Below are the code and all the weights of a small trained network. Each question names an input and a target symbol and asks about switching units off, where a switched-off unit gives its printed mean instead of its output.

import numpy as np


def w(rows, s, z=0):
    codes = np.array(rows[::2]) - 128.0
    scale = np.full(codes.shape[1], s)
    scale[-1] = z or s
    return codes * scale


def f(y):
    return np.maximum(y, 0)


def softmax(a):
    e = np.exp(a - a.max(-1, keepdims=True))
    return e / e.sum(-1, keepdims=True)


def log_softmax(a):
    a = a - a.max(-1, keepdims=True)
    return a - np.log(np.exp(a).sum(-1, keepdims=True))


def net(x, mask):
    ids = ['αβγδεζηθλξστφψω'.index(c) for c in x.split()]
    T = len(ids)
    res = E[ids] + P[:T]
    u = 0
    for l in range(2):
        q, k, v = (res @ M[l].T for M in (Q, K, V))
        z = softmax(np.where(np.tri(T) > 0, q @ k.T / 4**0.5, -1e9)) @ v
        res = res + np.where(mask[u], z, O[l][:, -1]) @ O[l][:, :-1]
        u += 1
        y = f(res @ A[l][:, :-1].T + A[l][:, -1])
        res = res + np.where(mask[u : u + 12], y, B[l][:, -1]) @ B[l][:, :-1]
        u += 12
    return log_softmax(res[-1] @ U[:, :-1].T + U[:, -1])


Q, K, V, O, A, B = {}, {}, {}, {}, {}, {}
E = w([
[95,106,100],'α',
[73,141,137],'β',
[156,127,98],'γ',
[113,142,146],'δ',
[61,117,85],'ε',
[118,162,157],'ζ',
[104,142,141],'η',
[96,150,176],'θ',
[121,139,72],'λ',
[102,142,135],'ξ',
[161,147,4],'σ',
[200,125,164],'τ',
[154,38,130],'φ',
[68,78,71],'ψ',
[177,133,99],'ω',
],0.021)
P = w([
[107,112,105],'0',
[158,30,3],'1',
[123,106,102],'2',
[122,104,107],'3',
[118,111,121],'4',
[128,119,128],'5',
[125,128,144],'6',
[86,133,173],'7',
[105,134,161],'8',
[144,122,137],'9',
[119,138,168],'10',
[121,139,169],'11',
[121,140,163],'12',
[116,143,161],'13',
],0.013)
Q[0] = w([
[75,109,218],'0.h0',
[90,156,140],'0.h0',
[135,138,112],'0.h0',
[92,3,177],'0.h0',
],0.014)
K[0] = w([
[170,151,240],'0.h0',
[218,75,145],'0.h0',
[147,1,27],'0.h0',
[168,67,246],'0.h0',
],0.0068)
V[0] = w([
[99,131,171],'0.h0',
[136,161,127],'0.h0',
[101,255,163],'0.h0',
[178,164,88],'0.h0',
],0.0068)
O[0] = w([
[230,53,111,121],'0.h0',
[137,62,253,95],'0.h0',
[111,157,145,1],'0.h0',
[69,65,104,93],'0.h0',
],0.0038,0.0032)
A[0] = w([
[210,65,121,167],'0.n0',
[74,99,84,137],'0.n1',
[128,208,130,99],'0.n2',
[158,101,82,166],'0.n3',
[137,87,134,160],'0.n4',
[123,102,200,189],'0.n5',
[9,133,174,1],'0.n6',
[107,142,205,109],'0.n7',
[232,70,186,136],'0.n8',
[147,61,183,189],'0.n9',
[185,179,216,149],'0.n10',
[131,55,110,133],'0.n11',
],0.012,0.0046)
B[0] = w([
[54,166,137,253],'0.n0',
[144,254,164,217],'0.n1',
[135,121,183,150],'0.n2',
[101,127,179,215],'0.n3',
[119,87,114,187],'0.n4',
[96,56,120,241],'0.n5',
[167,133,146,207],'0.n6',
[143,194,77,203],'0.n7',
[134,107,75,244],'0.n8',
[144,113,84,242],'0.n9',
[101,122,73,230],'0.n10',
[144,140,182,221],'0.n11',
],0.0084,0.0051)
Q[1] = w([
[42,124,132],'1.h0',
[254,112,195],'1.h0',
[217,96,110],'1.h0',
[149,130,50],'1.h0',
],0.01)
K[1] = w([
[218,74,87],'1.h0',
[76,254,146],'1.h0',
[82,121,243],'1.h0',
[109,103,190],'1.h0',
],0.0071)
V[1] = w([
[132,229,142],'1.h0',
[155,162,10],'1.h0',
[68,52,191],'1.h0',
[123,189,204],'1.h0',
],0.011)
O[1] = w([
[228,179,143,15],'1.h0',
[106,158,13,175],'1.h0',
[69,78,221,222],'1.h0',
[254,89,197,3],'1.h0',
],0.0097,0.004)
A[1] = w([
[192,146,168,53],'1.n0',
[106,145,145,142],'1.n1',
[102,152,66,142],'1.n2',
[63,181,122,122],'1.n3',
[113,156,169,164],'1.n4',
[117,255,177,121],'1.n5',
[54,150,114,130],'1.n6',
[137,70,94,110],'1.n7',
[175,115,176,253],'1.n8',
[72,114,154,64],'1.n9',
[38,103,132,69],'1.n10',
[114,144,132,146],'1.n11',
],0.013,0.0047)
B[1] = w([
[254,66,171,132],'1.n0',
[96,117,110,156],'1.n1',
[74,100,137,192],'1.n2',
[158,93,162,215],'1.n3',
[101,51,184,149],'1.n4',
[175,156,184,164],'1.n5',
[192,138,103,239],'1.n6',
[121,200,181,152],'1.n7',
[19,169,247,138],'1.n8',
[163,131,105,194],'1.n9',
[164,141,134,255],'1.n10',
[135,106,67,150],'1.n11',
],0.0084,0.017)
U = w([
[152,132,141,37],'α',
[162,120,155,83],'β',
[123,154,124,235],'γ',
[85,137,146,19],'δ',
[197,126,132,137],'ε',
[134,131,146,101],'ζ',
[130,132,152,91],'η',
[57,125,164,254],'θ',
[164,154,116,134],'λ',
[134,136,150,74],'ξ',
[166,171,89,119],'σ',
[73,118,44,150],'τ',
[169,3,128,149],'φ',
[169,116,142,70],'ψ',
[140,139,109,133],'ω',
],0.014,0.0048)

Each question gives the input, a string of symbols that net reads in full, and the target symbol t.
The units are the heads (4 rows each of Q, K, V and O) and the neurons (one row each of A and B). Each row of codes is followed by its name. A weight is (code - 128) times the scale printed after its matrix; where a second scale follows, it is the last column's (O, A, B and U).
mask holds one flag per unit, layer by layer, with each layer's heads first. A switched-off unit (its flag False) gives its mean, the last column of its rows in O or B, instead of its output. The means were averaged over made-up inputs and are rounded, as every weight is.
A unit's drop is (log p(t) with every unit on - log p(t) with that unit switched off) / (log p(t) with every unit on - log p(t) with every unit switched off).
The circuit of an input: a set's keep is (log p(t) with only the set's units on - log p(t) with every unit switched off) / (log p(t) with every unit on - log p(t) with every unit switched off). Starting from the 12 units with the biggest drops (on a tie, the unit counted first), units are removed one at a time, each time the one whose removal leaves the highest keep (on an exact tie, the one counted first), for as long as the keep stays at least 0.8.
units of the circuit, in order: the units of the circuit, biggest drop first
top k neurons: the k neurons with the biggest drops, biggest first
k most important neurons of layer l: the k neurons of layer l with the biggest drops, biggest first
drop when u is switched off: that unit's drop, to one decimal
input η φ φ γ φ σ θ φ τ, target φ: 3 most important neurons of layer 0 -> [0.n10; 0.n0; 0.n11]
input σ θ τ φ α φ φ σ, target φ: most important neuron of layer 0 -> [0.n7]
input β ε θ θ η ε τ τ ε γ τ η β, target τ: top 3 neurons -> [0.n8; 0.n10; 0.n11]
input γ ζ τ ξ θ ξ ζ φ θ θ φ α δ ψ, target φ: top 4 neurons -> [1.n3; 1.n4; 0.n9; 0.n8]
input θ τ ω, target τ: units of the circuit, in order -> [0.n1; 1.h0; 0.n0; 0.n6]
input φ θ α θ, target φ: 2 most important neurons of layer 1 -> [1.n7; 1.n4]
input θ γ τ ε η β δ θ ε τ θ δ, target τ: top 4 neurons -> [0.n10; 0.n1; 0.n11; 0.n5]
input φ φ γ φ ε, target φ: top 2 neurons -> [1.n3; 1.n4]
input β θ θ θ ξ λ β φ φ φ φ σ, target φ: units of the circuit, in order -> [1.h0; 0.n7; 0.n11]
input φ φ φ η θ ζ θ θ ψ η τ φ γ α, target φ: 2 most important neurons of layer 1 -> [1.n3; 1.n7]
input θ ε φ η, target φ: 2 most important neurons of layer 1 -> [1.n7; 1.n4]
input θ σ θ η σ φ τ θ θ φ τ τ α, target τ: 3 most important neurons of layer 0 -> [0.n8; 0.n10; 0.n9]
input φ γ σ α β λ φ θ θ α η φ θ α, target φ: 2 most important neurons of layer 1 -> [1.n7; 1.n4]
input σ τ γ, target τ: units of the circuit, in order -> [1.h0]
input θ τ σ α ψ θ θ τ θ τ φ γ, target τ: 2 most important neurons of layer 1 -> [1.n5; 1.n10]
input φ θ ε η ω τ θ φ α φ η ψ, target φ: 3 most important neurons of layer 1 -> [1.n3; 1.n4; 1.n6]
input ω ψ τ τ ξ, target τ: top 2 neurons -> [0.n8; 0.n11]
input ζ θ δ τ τ θ ξ, target τ: 2 most important neurons of layer 0 -> [0.n1; 0.n11]
input δ θ ξ ω φ τ ω, target τ: 2 most important neurons of layer 1 -> [1.n5; 1.n10]
input τ γ τ λ α θ β γ τ θ τ η, target τ: units of the circuit, in order -> [1.h0]
input θ η δ φ θ, target φ: drop when 0.n0 is switched off -> -0.3
input γ φ τ τ θ φ θ η η η τ τ θ δ, target τ: drop when 1.h0 is switched off -> 0.6
input σ θ ζ τ, target τ: drop when 1.n11 is switched off -> 0.0
